Below are the code and all the weights of a small trained network. Each question names an input and a class and asks about switching units off, where a switched-off unit gives its printed mean instead of its output.

import numpy as np


def w(rows, s, z=0):
    codes = np.array(rows[::2]) - 128.0
    scale = np.full(codes.shape[1], s)
    scale[-1] = z or s
    return codes * scale


def norm(h):
    return h / np.sqrt((h * h).mean(-1, keepdims=True) + 1e-5)


def f(y):
    return y / 2 * (1 + np.tanh(0.7978845608 * (y + 0.044715 * y**3)))


def log_softmax(a):
    a = a - a.max(-1, keepdims=True)
    return a - np.log(np.exp(a).sum(-1, keepdims=True))


def net(x, mask):
    res = np.array(x, float).reshape(1, 5) / 4 @ E
    u = 0
    for l in range(3):
        y = f(norm(res) @ A[l][:, :-1].T + A[l][:, -1])
        res = res + np.where(mask[u : u + 8], y, B[l][:, -1]) @ B[l][:, :-1]
        u += 8
    return log_softmax(norm(res)[-1] @ U[:, :-1].T + U[:, -1])


A, B = {}, {}
E = w([
[121,178,87,50,184,154,153,159,105,111,155],'x0',
[119,84,135,137,112,139,121,148,2,106,152],'x1',
[61,109,128,125,153,140,230,118,153,180,151],'x2',
[112,221,169,189,186,158,100,74,64,234,29],'x3',
[86,82,116,207,182,147,136,175,87,127,213],'x4',
],0.003)
A[0] = w([
[150,124,163,50,99,103,140,108,210,81,46,157],'L0N1',
[250,141,151,81,39,92,89,116,124,61,134,34],'L0N2',
[156,136,122,143,146,55,82,79,153,99,113,95],'L0N3',
[124,127,129,167,88,183,148,67,95,192,58,74],'L0N4',
[213,196,131,116,110,126,38,120,85,115,109,65],'L0N5',
[177,193,107,101,129,106,98,117,127,153,53,40],'L0N6',
[131,45,209,163,44,111,174,68,115,173,84,9],'L0N7',
[130,118,102,78,218,145,252,103,191,123,118,37],'L0N8',
],0.0038,0.0013)
B[0] = w([
[119,131,104,172,111,141,104,155,102,121,184,254],'L0N1',
[131,125,145,40,46,89,5,139,124,121,231,230],'L0N2',
[151,174,143,153,99,187,134,178,80,93,192,147],'L0N3',
[163,163,12,189,42,55,165,217,120,128,113,191],'L0N4',
[104,76,182,54,154,104,214,161,161,154,148,195],'L0N5',
[108,36,205,90,181,150,178,138,75,54,157,178],'L0N6',
[130,160,156,79,119,96,147,171,140,71,80,176],'L0N7',
[254,128,128,75,71,203,230,192,172,219,147,203],'L0N8',
],0.0037,0.0021)
A[1] = w([
[158,127,86,83,90,132,167,158,201,54,144,69],'L1N1',
[140,159,75,106,93,135,130,121,68,105,111,111],'L1N2',
[156,127,35,123,196,143,93,148,83,84,204,146],'L1N3',
[147,135,142,167,131,146,184,174,246,129,157,254],'L1N4',
[139,173,96,177,124,98,121,122,238,89,96,45],'L1N5',
[92,133,173,39,86,152,38,104,102,83,149,66],'L1N6',
[141,228,151,56,186,83,145,71,136,90,4,41],'L1N7',
[86,167,157,169,214,71,156,109,77,181,96,33],'L1N8',
],0.0037,0.0012)
B[1] = w([
[71,164,135,157,173,151,155,144,46,196,119,228],'L1N1',
[82,140,149,122,138,111,61,132,254,139,81,139],'L1N2',
[112,109,96,158,103,125,110,73,168,66,19,224],'L1N3',
[155,144,147,106,140,176,146,32,62,134,123,252],'L1N4',
[103,145,201,136,65,191,67,60,129,108,116,131],'L1N5',
[179,75,120,176,111,179,51,136,186,153,173,211],'L1N6',
[100,40,129,85,162,120,130,144,181,52,128,164],'L1N7',
[117,134,122,140,137,152,46,201,133,167,222,204],'L1N8',
],0.0046,0.0022)
A[2] = w([
[123,64,49,140,135,180,165,94,68,39,151,254],'L2N1',
[88,107,63,218,151,93,56,200,95,57,127,209],'L2N2',
[39,207,152,163,121,33,118,163,96,126,56,65],'L2N3',
[81,109,196,71,248,120,148,196,127,97,150,19],'L2N4',
[131,140,125,98,105,119,156,211,99,32,74,163],'L2N5',
[176,111,116,131,92,74,98,156,176,156,136,231],'L2N6',
[193,148,137,78,2,52,70,175,181,126,100,66],'L2N7',
[144,200,89,200,162,169,108,199,62,227,159,165],'L2N8',
],0.0039,0.00056)
B[2] = w([
[212,95,138,181,166,20,153,138,104,129,46,203],'L2N1',
[136,193,70,81,160,117,103,78,229,140,96,254],'L2N2',
[19,124,207,161,162,81,157,163,97,72,148,152],'L2N3',
[119,65,214,105,153,157,76,111,127,186,125,162],'L2N4',
[137,197,162,253,162,130,128,71,187,147,47,151],'L2N5',
[125,195,18,68,126,189,197,203,6,138,109,159],'L2N6',
[101,99,97,109,91,200,155,197,37,80,149,214],'L2N7',
[43,164,69,105,41,61,65,112,209,158,220,224],'L2N8',
],0.0044,0.0034)
U = w([
[160,177,202,179,73,196,115,3,153,109,144,7],'0',
[216,107,16,181,193,56,79,81,177,25,27,112],'1',
[207,90,84,56,38,204,55,209,50,40,184,244],'2',
[26,194,79,161,130,51,42,127,187,187,209,222],'3',
[189,28,120,166,171,48,227,94,70,134,144,102],'4',
[177,204,83,37,132,197,255,83,174,223,152,171],'5',
[44,182,173,178,91,100,175,197,75,57,30,18],'6',
[136,83,219,45,237,179,71,141,155,148,75,92],'7',
],0.008,0.0015)

Each question gives the input, the list of numbers given to net, and the class t.
The units are the neurons (one row each of A and B). Each row of codes is followed by its name. A weight is (code - 128) times the scale printed after its matrix; where a second scale follows, it is the last column's (A, B and U).
mask holds one flag per neuron, layer by layer. A switched-off neuron (its flag False) gives its mean, the last column of its row in B, instead of its output. The means were averaged over made-up inputs and are rounded, as every weight is.
A unit's drop is (log p(t) with every unit on - log p(t) with that unit switched off) / (log p(t) with every unit on - log p(t) with every unit switched off).
The circuit of an input: a set's keep is (log p(t) with only the set's units on - log p(t) with every unit switched off) / (log p(t) with every unit on - log p(t) with every unit switched off). Starting from the 12 units with the biggest drops (on a tie, the unit counted first), units are removed one at a time, each time the one whose removal leaves the highest keep (on an exact tie, the one counted first), for as long as the keep stays at least 0.8.
units of the circuit, in order: the units of the circuit, biggest drop first
most important unit: the unit with the biggest drop
k most important neurons: the k neurons with the biggest drops, biggest first
k most important neurons of layer l: the k neurons of layer l with the biggest drops, biggest first
input [4,-8,-2,-6,8], class 4: 2 most important neurons of layer 2 : L2N1, L2N2
input [-8,4,4,3,1], class 6: 4 most important neurons : L0N7, L0N4, L2N3, L1N1
input [3,-8,-4,5,4], class 7: 3 most important neurons : L1N7, L0N6, L0N1
input [-7,6,-4,-3,8], class 1: most important unit : L2N2
input [-5,4,7,6,-3], class 6: units of the circuit, in order : L0N7, L2N3
input [0,-5,-2,-6,3], class 4: units of the circuit, in order : L1N4, L2N1, L1N1
input [7,-4,-5,2,-7], class 2: 2 most important neurons of layer 1 : L1N6, L1N4
input [6,8,7,7,-3], class 3: units of the circuit, in order : L2N8, L1N8
input [-6,3,2,-7,1], class 4: units of the circuit, in order : L2N1, L1N8
input [-3,7,4,-2,-4], class 6: 2 most important neurons of layer 2 : L2N5, L2N3
input [3,-4,1,1,7], class 5: 2 most important neurons of layer 0 : L0N8, L0N1
input [-8,-8,4,-6,-1], class 0: 3 most important neurons : L1N5, L1N4, L0N5
input [8,1,0,-8,1], class 1: units of the circuit, in order : L1N3, L2N1, L2N5
input [0,-8,-5,2,3], class 0: most important unit : L0N3
input [-3,8,-7,3,4], class 3: 2 most important neurons : L1N7, L2N8
input [0,0,-3,1,5], class 1: 2 most important neurons of layer 1 : L1N3, L1N1
input [-4,-6,-7,-6,7], class 1: units of the circuit, in order : L2N2, L2N8
input [-6,-7,4,3,2], class 0: units of the circuit, in order : L1N5, L1N4
input [5,3,1,-4,3], class 1: 2 most important neurons : L1N3, L0N5
input [-8,2,-2,6,3], class 3: units of the circuit, in order : L2N8
input [3,2,6,7,-6], class 3: 3 most important neurons : L0N4, L1N8, L1N3
input [6,-6,1,6,-8], class 7: 3 most important neurons : L1N7, L0N6, L2N4
input [-5,-3,-1,-5,7], class 1: 2 most important neurons : L0N8, L0N5
input [-7,-4,0,-8,8], class 4: 2 most important neurons : L1N4, L0N4
input [-1,0,-5,8,-8], class 7: 2 most important neurons of layer 2 : L2N4, L2N5
